[[ 24.5 -37.3 -46.5]
 [ 42.7 -22.3 -11.9]
 [ 80.7 -16.0  45.7]]
->
[[ 42.7 -22.3 -11.9]
 [ 80.7 -16.0  45.7]]

[[-49.6  62.9  26.2]
 [-30.9  -8.7  44.2]
 [-75.2  45.8 -19.5]
 [-36.2  47.5  46.6]
 [ 36.7 -48.0 -65.9]]
->
[[-30.9  -8.7  44.2]
 [-75.2  45.8 -19.5]]

[[ 23.7 -60.7 -25.8]
 [  7.5  39.9   8.0]
 [ 14.7 -10.1 -20.8]
 [-19.1  -5.1  -2.8]]
->
[[  7.5  39.9   8.0]
 [ 14.7 -10.1 -20.8]]

[[ 62.0  34.8  15.4]
 [ -4.1   1.1   5.1]
 [-13.0  -6.0 -41.9]
 [ -2.0  -6.5  -1.8]
 [ -3.0  -6.7  -1.3]]
->
[[ -4.1   1.1   5.1]
 [-13.0  -6.0 -41.9]]

[[ 78.5 -29.1 -25.5]
 [ 17.2  22.0 -16.1]
 [-71.6  11.2   5.0]]
->
[[ 17.2  22.0 -16.1]
 [-71.6  11.2   5.0]]

[[ -8.3 -62.3   1.7]
 [  3.8   7.0  -7.8]
 [ -0.2 -10.6  -2.0]]
->
[[  3.8   7.0  -7.8]
 [ -0.2 -10.6  -2.0]]

[[ 14.0  -2.2   3.4  38.3]
 [  7.7 -47.2  66.1  25.7]
 [  3.4   2.8   4.9  41.0]]
->
[[  7.7 -47.2  66.1]
 [  3.4   2.8   4.9]]
---
[[  9.6  22.0   0.0 -21.9  44.6 -55.0  24.0   0.0   0.0  24.9  33.1  36.3
   13.5  25.8   0.0]
 [ 29.4   0.0   0.0 -11.8  25.0 -49.2 -21.4 -31.2  14.0  -5.0  29.7  47.8
   29.8  29.3  -2.9]
 [ -3.9   0.0 -32.3  -7.9 -23.2  67.6   0.0  14.3   0.7  15.8 -22.5   0.0
  -26.7   0.0  38.8]]
->
[[ -3.9   0.0 -32.3  -7.9 -23.2  67.6   0.0  14.3   0.7  15.8 -22.5   0.0
  -26.7   0.0  38.8]
 [  9.6  22.0   0.0 -21.9  44.6 -55.0  24.0   0.0   0.0  24.9  33.1  36.3
   13.5  25.8   0.0]
 [ 29.4   0.0   0.0 -11.8  25.0 -49.2 -21.4 -31.2  14.0  -5.0  29.7  47.8
   29.8  29.3  -2.9]]

[[  3.6 -11.5 -26.4  36.8  -2.8 -11.5  19.0   0.6 -21.7   4.2  45.2   5.3
   34.6   6.9   9.3]
 [ 10.4  -7.4 -12.7  74.0   2.3  19.5  -5.9  25.7  -2.6   5.4  26.3   5.5
   21.1  -3.5   0.1]
 [  8.0 -52.4   7.5  61.9   5.3 -14.4  37.6  31.1   9.4   6.0   7.3 -10.7
    3.9  14.3 -27.1]]
->
[[  3.6 -11.5 -26.4  36.8  -2.8 -11.5  19.0   0.6 -21.7   4.2  45.2   5.3
   34.6   6.9   9.3]
 [  8.0 -52.4   7.5  61.9   5.3 -14.4  37.6  31.1   9.4   6.0   7.3 -10.7
    3.9  14.3 -27.1]
 [ 10.4  -7.4 -12.7  74.0   2.3  19.5  -5.9  25.7  -2.6   5.4  26.3   5.5
   21.1  -3.5   0.1]]

[[  4.6  21.1 -70.2 -69.8 -30.3 -26.3]
 [-59.1  34.3 -62.5 -53.6  18.0   7.1]
 [-23.8  29.1 -69.1 -65.7  -9.3 -11.8]
 [-73.9  35.7 -60.0 -47.8  27.3  14.0]]
->
[[-73.9  35.7 -60.0 -47.8  27.3  14.0]
 [-59.1  34.3 -62.5 -53.6  18.0   7.1]
 [-23.8  29.1 -69.1 -65.7  -9.3 -11.8]
 [  4.6  21.1 -70.2 -69.8 -30.3 -26.3]]

[[-50.5 -17.1  65.6]
 [-54.6   7.2  64.0]]
->
[[-54.6   7.2  64.0]
 [-50.5 -17.1  65.6]]

[[ -7.6 -42.7  -7.3  -6.1 -41.1  -0.1  14.8  -6.3  12.1 -50.8 -42.8 -50.1
  -38.5]
 [ -4.8  11.2  -4.8  -4.1   7.5  -2.0   6.7  -3.1   3.6  16.2  11.0  15.6
    8.7]
 [  3.1   6.7   3.0   1.7  10.7  -2.5 -16.3   0.5 -12.1   4.6   7.0   4.7
    7.7]
 [-15.7  20.9 -15.7 -14.6  16.2 -10.6   5.5 -13.3   0.1  29.0  20.6  27.8
   17.0]
 [  4.2 -33.2   4.3   4.6 -31.0   6.5   8.5   4.2   8.9 -40.8 -33.1 -39.8
  -29.4]
 [-16.4  54.5 -16.4 -15.0  43.9 -11.3   8.3 -12.3   0.4  72.7  53.9  70.6
   45.4]
 [  2.0 -17.3   2.2   3.1 -19.7   6.5  15.9   4.0  13.3 -18.6 -17.5 -18.2
  -16.7]]
->
[[-16.4  54.5 -16.4 -15.0  43.9 -11.3   8.3 -12.3   0.4  72.7  53.9  70.6
   45.4]
 [-15.7  20.9 -15.7 -14.6  16.2 -10.6   5.5 -13.3   0.1  29.0  20.6  27.8
   17.0]
 [ -7.6 -42.7  -7.3  -6.1 -41.1  -0.1  14.8  -6.3  12.1 -50.8 -42.8 -50.1
  -38.5]
 [ -4.8  11.2  -4.8  -4.1   7.5  -2.0   6.7  -3.1   3.6  16.2  11.0  15.6
    8.7]
 [  2.0 -17.3   2.2   3.1 -19.7   6.5  15.9   4.0  13.3 -18.6 -17.5 -18.2
  -16.7]
 [  3.1   6.7   3.0   1.7  10.7  -2.5 -16.3   0.5 -12.1   4.6   7.0   4.7
    7.7]
 [  4.2 -33.2   4.3   4.6 -31.0   6.5   8.5   4.2   8.9 -40.8 -33.1 -39.8
  -29.4]]

[[ 49.0 -43.4 -29.3]
 [-39.0  34.0 -67.1]
 [ 49.5 -44.1 -28.7]
 [ 51.0 -46.7 -31.2]
 [-67.0  65.0 -41.4]
 [ 56.0 -56.0 -30.6]
 [ 57.4 -65.1 -39.5]
 [ 48.6 -44.6 -38.0]]
->
[[-67.0  65.0 -41.4]
 [-39.0  34.0 -67.1]
 [ 48.6 -44.6 -38.0]
 [ 49.0 -43.4 -29.3]
 [ 49.5 -44.1 -28.7]
 [ 51.0 -46.7 -31.2]
 [ 56.0 -56.0 -30.6]
 [ 57.4 -65.1 -39.5]]

[[ 65.1  55.8]
 [-21.5  28.8]]
->
[[-21.5  28.8]
 [ 65.1  55.8]]
